Below are the code and all the weights of a small trained network. Each question names an input and a class and asks about switching units off, where a switched-off unit gives its printed mean instead of its output.

import numpy as np


def w(rows, s, z=0):
    codes = np.array(rows[::2]) - 128.0
    scale = np.full(codes.shape[1], s)
    scale[-1] = z or s
    return codes * scale


def norm(h):
    return h / np.sqrt((h * h).mean(-1, keepdims=True) + 1e-5)


def f(y):
    return y / 2 * (1 + np.tanh(0.7978845608 * (y + 0.044715 * y**3)))


def log_softmax(a):
    a = a - a.max(-1, keepdims=True)
    return a - np.log(np.exp(a).sum(-1, keepdims=True))


def net(x, mask):
    res = np.array(x, float).reshape(1, 3) / 4 @ E
    u = 0
    for l in range(2):
        y = f(norm(res) @ A[l][:, :-1].T + A[l][:, -1])
        res = res + np.where(mask[u : u + 15], y, B[l][:, -1]) @ B[l][:, :-1]
        u += 15
    return log_softmax(norm(res)[-1] @ U[:, :-1].T + U[:, -1])


A, B = {}, {}
E = w([
[90,162,8],'x0',
[65,209,190],'x1',
[30,2,118],'x2',
],0.0057)
A[0] = w([
[35,173,154,60],'0.n0',
[77,121,148,2],'0.n1',
[120,126,32,116],'0.n2',
[87,146,27,57],'0.n3',
[183,75,64,148],'0.n4',
[86,247,156,136],'0.n5',
[129,139,155,5],'0.n6',
[146,69,247,181],'0.n7',
[193,137,74,53],'0.n8',
[27,194,243,82],'0.n9',
[194,154,116,76],'0.n10',
[129,217,47,51],'0.n11',
[130,185,135,169],'0.n12',
[56,107,87,83],'0.n13',
[178,134,113,41],'0.n14',
],0.011,0.0053)
B[0] = w([
[149,117,81,158],'0.n0',
[186,87,83,114],'0.n1',
[56,196,149,176],'0.n2',
[105,218,205,167],'0.n3',
[134,187,59,188],'0.n4',
[197,196,81,215],'0.n5',
[135,131,171,104],'0.n6',
[83,121,164,254],'0.n7',
[108,155,52,141],'0.n8',
[121,209,2,226],'0.n9',
[137,64,128,140],'0.n10',
[140,97,238,176],'0.n11',
[104,189,132,172],'0.n12',
[67,72,129,158],'0.n13',
[121,97,121,117],'0.n14',
],0.0088,0.006)
A[1] = w([
[94,171,228,85],'1.n0',
[200,176,142,107],'1.n1',
[247,154,170,112],'1.n2',
[132,124,226,54],'1.n3',
[97,84,58,253],'1.n4',
[196,40,78,131],'1.n5',
[39,210,165,168],'1.n6',
[136,168,159,124],'1.n7',
[190,55,113,109],'1.n8',
[62,227,99,113],'1.n9',
[68,197,249,109],'1.n10',
[207,195,146,74],'1.n11',
[187,53,215,76],'1.n12',
[13,75,163,19],'1.n13',
[162,167,201,185],'1.n14',
],0.012,0.005)
B[1] = w([
[198,55,7,154],'1.n0',
[74,127,174,165],'1.n1',
[23,101,143,162],'1.n2',
[172,60,27,131],'1.n3',
[153,200,167,207],'1.n4',
[169,211,84,143],'1.n5',
[188,63,105,248],'1.n6',
[82,64,125,148],'1.n7',
[140,192,77,133],'1.n8',
[187,90,111,254],'1.n9',
[164,79,2,189],'1.n10',
[47,60,187,175],'1.n11',
[137,147,14,146],'1.n12',
[65,85,173,180],'1.n13',
[83,70,85,169],'1.n14',
],0.0098,0.0086)
U = w([
[154,57,23,207],'0',
[175,250,52,194],'1',
[17,71,162,149],'2',
[165,112,100,193],'3',
[152,168,211,2],'4',
[169,158,234,2],'5',
],0.014,0.0095)

Each question gives the input, the list of numbers given to net, and the class t.
The units are the neurons (one row each of A and B). Each row of codes is followed by its name. A weight is (code - 128) times the scale printed after its matrix; where a second scale follows, it is the last column's (A, B and U).
mask holds one flag per neuron, layer by layer. A switched-off neuron (its flag False) gives its mean, the last column of its row in B, instead of its output. The means were averaged over made-up inputs and are rounded, as every weight is.
A unit's drop is (log p(t) with every unit on - log p(t) with that unit switched off) / (log p(t) with every unit on - log p(t) with every unit switched off).
unit that matters most: the unit with the biggest drop
k most important neurons: the k neurons with the biggest drops, biggest first
k most important neurons of layer l: the k neurons of layer l with the biggest drops, biggest first
drop when u is switched off: that unit's drop, to one decimal
input [-5,4,-3], class 0: 2 most important neurons of layer 1 : 1.n4, 1.n11
input [-6,2,-5], class 0: unit that matters most : 0.n7
input [-3,-5,3], class 1: 2 most important neurons : 0.n3, 0.n2
input [-1,-6,-6], class 1: 3 most important neurons of layer 0 : 0.n3, 0.n8, 0.n10
input [-7,0,-7], class 0: 3 most important neurons : 0.n7, 1.n10, 1.n0
input [3,-4,2], class 1: 3 most important neurons : 0.n4, 0.n7, 0.n11
input [5,-6,4], class 1: 2 most important neurons : 0.n4, 1.n4
input [3,1,-5], class 2: 2 most important neurons of layer 0 : 0.n5, 0.n7
input [3,-5,8], class 2: 2 most important neurons of layer 0 : 0.n9, 0.n5
input [7,3,-8], class 2: 3 most important neurons of layer 1 : 1.n11, 1.n2, 1.n1
input [1,-5,6], class 2: 2 most important neurons : 0.n9, 0.n5
input [-7,7,-1], class 0: 2 most important neurons of layer 0 : 0.n7, 0.n4
input [3,-8,8], class 1: 4 most important neurons of layer 0 : 0.n7, 0.n4, 0.n11, 0.n12
input [7,5,-5], class 0: most important neuron : 0.n11
input [-3,4,-1], class 1: 2 most important neurons of layer 0 : 0.n9, 0.n5
input [-2,-6,1], class 1: drop when 0.n12 is switched off : 0.0
input [1,-5,-8], class 2: drop when 0.n9 is switched off : 0.3
input [7,2,-5], class 0: drop when 0.n11 is switched off : 0.4
input [-7,5,-4], class 0: drop when 0.n7 is switched off : 0.1
input [-6,-7,1], class 1: most important neuron of layer 0 : 0.n3
